Below are the code and all the weights of a small trained network. Each question names an input and a target symbol and asks about switching units off, where a switched-off unit gives its printed mean instead of its output.

import numpy as np


def w(rows, s, z=0):
    codes = np.array(rows[::2]) - 128.0
    scale = np.full(codes.shape[1], s)
    scale[-1] = z or s
    return codes * scale


def f(y):
    return np.maximum(y, 0)


def softmax(a):
    e = np.exp(a - a.max(-1, keepdims=True))
    return e / e.sum(-1, keepdims=True)


def log_softmax(a):
    a = a - a.max(-1, keepdims=True)
    return a - np.log(np.exp(a).sum(-1, keepdims=True))


def net(x, mask):
    ids = ['ΛΣΦβγδεζτψ'.index(c) for c in x.split()]
    T = len(ids)
    res = E[ids] + P[:T]
    u = 0
    for l in range(2):
        q, k, v = (res @ M[l].T for M in (Q, K, V))
        z = softmax(np.where(np.tri(T) > 0, q @ k.T / 3**0.5, -1e9)) @ v
        res = res + np.where(mask[u], z, O[l][:, -1]) @ O[l][:, :-1]
        u += 1
        y = f(res @ A[l][:, :-1].T + A[l][:, -1])
        res = res + np.where(mask[u : u + 4], y, B[l][:, -1]) @ B[l][:, :-1]
        u += 4
    return log_softmax(res[-1] @ U[:, :-1].T + U[:, -1])


Q, K, V, O, A, B = {}, {}, {}, {}, {}, {}
E = w([
[128,153,86,81,113,114,134,144,111,66],'Λ',
[131,131,94,131,117,142,148,134,64,120],'Σ',
[164,155,69,113,135,147,106,130,69,99],'Φ',
[221,141,105,84,119,177,49,118,76,91],'β',
[171,160,111,99,137,209,104,67,45,179],'γ',
[125,153,107,149,107,188,200,82,123,134],'δ',
[105,166,136,108,105,185,116,89,207,72],'ε',
[148,249,84,131,74,104,163,92,230,45],'ζ',
[91,178,89,164,161,49,102,55,116,131],'τ',
[104,45,100,93,176,84,106,63,93,191],'ψ',
],0.017)
P = w([
[37,161,135,37,10,87,81,152,89,99],'0',
[77,111,80,157,79,191,79,178,103,147],'1',
[97,96,74,187,77,186,80,149,117,145],'2',
[96,111,86,157,111,172,107,154,116,133],'3',
[104,114,105,160,122,173,116,146,126,126],'4',
[111,106,113,159,130,164,125,127,136,120],'5',
[125,110,120,157,151,154,130,117,131,118],'6',
[134,105,126,154,162,145,139,101,140,114],'7',
[140,112,141,153,174,141,149,93,146,101],'8',
[155,108,160,154,175,128,155,76,159,87],'9',
[152,116,155,139,197,125,167,67,146,80],'10',
[170,110,157,133,206,125,172,42,142,65],'11',
],0.012)
Q[0] = w([
[120,159,13,137,133,149,82,3,105,70],'0.h1',
[121,133,128,139,51,166,128,56,222,156],'0.h1',
[114,157,91,57,144,242,231,49,38,75],'0.h1',
],0.022)
K[0] = w([
[163,113,178,134,200,75,200,52,205,217],'0.h1',
[41,104,102,155,152,45,133,160,224,140],'0.h1',
[185,115,168,124,255,137,131,46,193,40],'0.h1',
],0.021)
V[0] = w([
[114,4,125,145,119,79,224,202,55,85],'0.h1',
[214,182,82,153,148,57,166,177,90,79],'0.h1',
[24,105,113,156,182,83,29,128,159,104],'0.h1',
],0.015)
O[0] = w([
[135,94,115,110,92,140,230,183,87,70,2],'0.h1',
[106,137,157,179,88,133,82,203,96,158,62],'0.h1',
[135,156,246,177,163,99,138,109,129,121,176],'0.h1',
],0.012,0.008)
A[0] = w([
[145,105,98,75,126,150,156,164,117,133,203],'0.n1',
[125,4,155,134,155,135,127,155,122,166,15],'0.n2',
[152,96,119,204,182,158,156,234,129,109,189],'0.n3',
[80,78,108,123,155,114,84,180,173,208,4],'0.n4',
],0.017,0.0022)
B[0] = w([
[127,77,254,154,43,166,53,57,231,126,255],'0.n1',
[150,230,120,166,97,155,165,153,155,60,156],'0.n2',
[81,193,45,211,193,16,152,40,86,230,166],'0.n3',
[207,205,121,122,90,169,230,130,182,29,230],'0.n4',
],0.0084,0.0083)
Q[1] = w([
[108,88,131,92,127,137,151,255,136,198],'1.h1',
[122,142,132,86,172,135,134,181,137,182],'1.h1',
[142,131,146,191,121,143,97,14,104,64],'1.h1',
],0.048)
K[1] = w([
[197,59,123,253,173,194,136,148,197,82],'1.h1',
[161,115,114,204,160,149,134,159,115,141],'1.h1',
[94,152,166,55,73,124,113,122,130,110],'1.h1',
],0.042)
V[1] = w([
[114,106,183,154,148,69,201,108,193,171],'1.h1',
[52,126,175,112,86,9,134,229,153,72],'1.h1',
[204,186,106,127,152,7,65,160,192,121],'1.h1',
],0.013)
O[1] = w([
[182,89,51,209,176,85,111,160,228,77,2],'1.h1',
[58,93,26,183,116,195,101,136,88,14,229],'1.h1',
[2,145,93,69,161,164,101,249,239,97,157],'1.h1',
],0.0066,0.0094)
A[1] = w([
[69,150,160,63,117,120,156,187,151,154,6],'1.n1',
[183,143,144,134,101,77,157,133,142,195,1],'1.n2',
[161,90,6,27,79,130,153,92,146,145,83],'1.n3',
[113,104,124,104,170,125,160,205,197,150,53],'1.n4',
],0.013,0.003)
B[1] = w([
[175,59,71,183,229,201,181,166,85,125,245],'1.n1',
[68,55,52,162,26,97,82,181,167,43,242],'1.n2',
[113,108,189,105,179,93,242,253,130,205,230],'1.n3',
[208,153,204,127,44,124,73,55,35,98,250],'1.n4',
],0.0064,0.021)
U = w([
[25,152,191,84,90,144,152,152,57,115,192],'Λ',
[112,82,161,133,62,92,151,128,90,128,99],'Σ',
[36,76,62,169,122,147,132,169,52,106,131],'Φ',
[126,83,124,154,140,181,116,194,42,117,2],'β',
[112,117,145,140,179,147,178,179,102,164,168],'γ',
[90,29,168,146,105,177,154,173,130,146,172],'δ',
[109,62,97,127,209,149,124,97,171,132,175],'ε',
[102,137,147,158,104,166,120,183,127,89,123],'ζ',
[122,127,255,201,151,131,120,184,91,147,142],'τ',
[128,68,164,162,144,135,203,109,60,73,122],'ψ',
],0.0042,0.0054)

Each question gives the input, a string of symbols that net reads in full, and the target symbol t.
The units are the heads (3 rows each of Q, K, V and O) and the neurons (one row each of A and B). Each row of codes is followed by its name. A weight is (code - 128) times the scale printed after its matrix; where a second scale follows, it is the last column's (O, A, B and U).
mask holds one flag per unit, layer by layer, with each layer's heads first. A switched-off unit (its flag False) gives its mean, the last column of its rows in O or B, instead of its output. The means were averaged over made-up inputs and are rounded, as every weight is.
A unit's drop is (log p(t) with every unit on - log p(t) with that unit switched off) / (log p(t) with every unit on - log p(t) with every unit switched off).
The circuit of an input: a set's keep is (log p(t) with only the set's units on - log p(t) with every unit switched off) / (log p(t) with every unit on - log p(t) with every unit switched off). Starting from all 10 units, units are removed one at a time, each time the one whose removal leaves the highest keep (on an exact tie, the one counted first), for as long as the keep stays at least 0.8.
units of the circuit, in order: the units of the circuit, biggest drop first
most important unit: the unit with the biggest drop
top k neurons: the k neurons with the biggest drops, biggest first
top k neurons in layer l: the k neurons of layer l with the biggest drops, biggest first
input Σ Φ δ τ δ, target τ: most important unit -> 0.h1
input δ ε γ, target ε: top 2 neurons -> (1.n4, 0.n1)
input ψ Φ Λ δ, target ε: top 2 neurons in layer 0 -> (0.n1, 0.n4)
input δ τ Φ Φ ζ ψ ψ Φ, target Σ: units of the circuit, in order -> (1.h1, 0.h1, 1.n2, 1.n1)
input Φ Σ γ Σ τ, target Λ: units of the circuit, in order -> (1.h1, 0.h1, 1.n1, 0.n1)
input δ τ ζ Φ ψ, target Σ: units of the circuit, in order -> (1.h1, 0.h1, 1.n2)
input Λ δ Φ δ Σ ψ Φ ε Φ δ ζ ζ, target ζ: top 2 neurons -> (0.n4, 1.n1)
input ζ τ Σ δ Φ Φ Σ Φ Φ δ, target δ: top 2 neurons in layer 1 -> (1.n1, 1.n3)
input Φ ζ Φ ε δ γ, target Λ: units of the circuit, in order -> (1.h1, 1.n1, 0.h1)
input τ Φ ζ Φ Λ γ, target ζ: top 3 neurons -> (1.n4, 1.n1, 0.n4)
input τ δ δ, target ζ: units of the circuit, in order -> (1.h1, 0.h1)
input Φ ψ Φ Λ Σ γ Φ δ Σ δ, target δ: top 3 neurons -> (0.n1, 1.n4, 1.n3)
input Φ δ Σ γ Φ δ ε Φ Φ Λ Φ Φ, target Λ: top 3 neurons -> (0.n3, 1.n1, 1.n2)
input Φ Φ τ δ Φ δ Λ, target δ: units of the circuit, in order -> (0.h1, 0.n1)
input ζ Φ τ Λ Φ Φ, target β: units of the circuit, in order -> (1.n1, 1.h1, 1.n4, 0.h1)
input Φ ζ ψ Φ β ε δ, target Λ: top 4 neurons -> (1.n1, 0.n1, 0.n3, 1.n2)
input γ Σ δ ψ, target ψ: most important unit -> 1.n1
input Φ Σ δ γ Φ ζ ζ δ, target ζ: top 2 neurons in layer 1 -> (1.n3, 1.n4)
input Φ γ ψ δ Φ Λ Σ Φ Φ γ, target γ: units of the circuit, in order -> (1.n3, 0.h1, 1.n2)
input Φ Φ δ Λ Φ β Φ Φ Σ Λ δ, target Λ: most important unit -> 1.h1
input ψ δ Φ τ Φ ε δ δ, target ε: units of the circuit, in order -> (0.h1, 1.h1)
